[[  3  20   6   9  31]
 [  2   9   5   9  19]
 [ 20   4   9 -13   8]
 [  9   1 -10  12  -4]
 [  5   4  24   6  -6]]
:
[[20  6]
 [ 9  5]]

[[ -1  -6 -11  10]
 [  9 -32 -13   5]
 [  6  -7 -20  -4]
 [  0  -3 -19  -5]
 [  4  -1 -14   6]]
:
[[ -6 -11]
 [-32 -13]]

[[ 11 -29  15]
 [-18  22 -32]]
:
[[-29  15]
 [ 22 -32]]

[[  4   1  -8   0   1]
 [ 13   5 -29   0   7]
 [  2   2 -13   2  -2]
 [  8   1   3  -3  10]
 [-11  -6  33   0  -4]]
:
[[  1  -8]
 [  5 -29]]

[[  0  34   1   0]
 [  1 -32  18   0]
 [  1  20 -27   0]]
:
[[ 34   1]
 [-32  18]]

[[-21  31 -20  27]
 [ -7  33 -15  36]]
:
[[ 31 -20]
 [ 33 -15]]
---
[[-19   0  -5   9   0  -8   9]
 [  2  -3  -2   0  -1  10  33]
 [-32  -4   0  -2   0   6   1]]
:
[[-32  -4   0  -2   0   6   1]
 [  2  -3  -2   0  -1  10  33]
 [-19   0  -5   9   0  -8   9]]

[[-13  -4]
 [  2 -12]
 [  8  -3]
 [  4   6]
 [  9 -14]
 [ 12 -28]
 [  1   4]
 [  3   3]
 [ 14  -5]
 [ -6   1]
 [  7  10]]
:
[[ 12 -28]
 [  9 -14]
 [  2 -12]
 [ 14  -5]
 [-13  -4]
 [  8  -3]
 [ -6   1]
 [  3   3]
 [  1   4]
 [  4   6]
 [  7  10]]

[[ -5 -21  -8  -8 -24  15  -4  12  13  -9]
 [-13  17  -3   2  11  12   5  13  -9  23]
 [ 27  -5  17   4  11  -2 -32  16  -1  -6]
 [ -5   2  -2  17   7 -28 -19  -1  19  -7]
 [ 12  -7 -11  15 -23  -4   7  22   6  13]]
:
[[ -5 -21  -8  -8 -24  15  -4  12  13  -9]
 [ 12  -7 -11  15 -23  -4   7  22   6  13]
 [ 27  -5  17   4  11  -2 -32  16  -1  -6]
 [ -5   2  -2  17   7 -28 -19  -1  19  -7]
 [-13  17  -3   2  11  12   5  13  -9  23]]

[[ -2  -1   4   9  -3  -9   5 -14   6   5  28 -13  16]
 [  9 -16  -9 -19   1  -4   3  11  -8  16  -2  24   9]
 [-13  -6  -8 -12 -14  -1   0  -8   2   0  20   9  14]
 [ -9  10   0  10   4   1   8  -2  -9  -8 -16 -15  10]]
:
[[  9 -16  -9 -19   1  -4   3  11  -8  16  -2  24   9]
 [-13  -6  -8 -12 -14  -1   0  -8   2   0  20   9  14]
 [ -2  -1   4   9  -3  -9   5 -14   6   5  28 -13  16]
 [ -9  10   0  10   4   1   8  -2  -9  -8 -16 -15  10]]

[[ -5  -2  -4   8]
 [ -3  -3  10   2]
 [-10 -10   6  -1]
 [  0 -15  16  15]
 [ -5  -7 -10  -1]
 [  4   7   6  -9]
 [  4 -17  13  29]
 [ -8 -11   5  -9]
 [ -3 -14  -5 -14]
 [-10   9  -2   3]]
:
[[  4 -17  13  29]
 [  0 -15  16  15]
 [ -3 -14  -5 -14]
 [ -8 -11   5  -9]
 [-10 -10   6  -1]
 [ -5  -7 -10  -1]
 [ -3  -3  10   2]
 [ -5  -2  -4   8]
 [  4   7   6  -9]
 [-10   9  -2   3]]

[[  1  -8   6 -19  -8 -11  12 -18   9  -8  -4  21]
 [ -2  19  -2  28  16  13 -11  27 -16  16   6 -32]
 [  4  -4 -14  32   7  33 -18  29  -3   7  11 -17]
 [  1  27   4  19  18  -6 -18  24   1  15   5 -21]
 [ -2  32  14   9  19  -8  10   9 -20  19   1 -25]]
:
[[  1  -8   6 -19  -8 -11  12 -18   9  -8  -4  21]
 [  4  -4 -14  32   7  33 -18  29  -3   7  11 -17]
 [ -2  19  -2  28  16  13 -11  27 -16  16   6 -32]
 [  1  27   4  19  18  -6 -18  24   1  15   5 -21]
 [ -2  32  14   9  19  -8  10   9 -20  19   1 -25]]
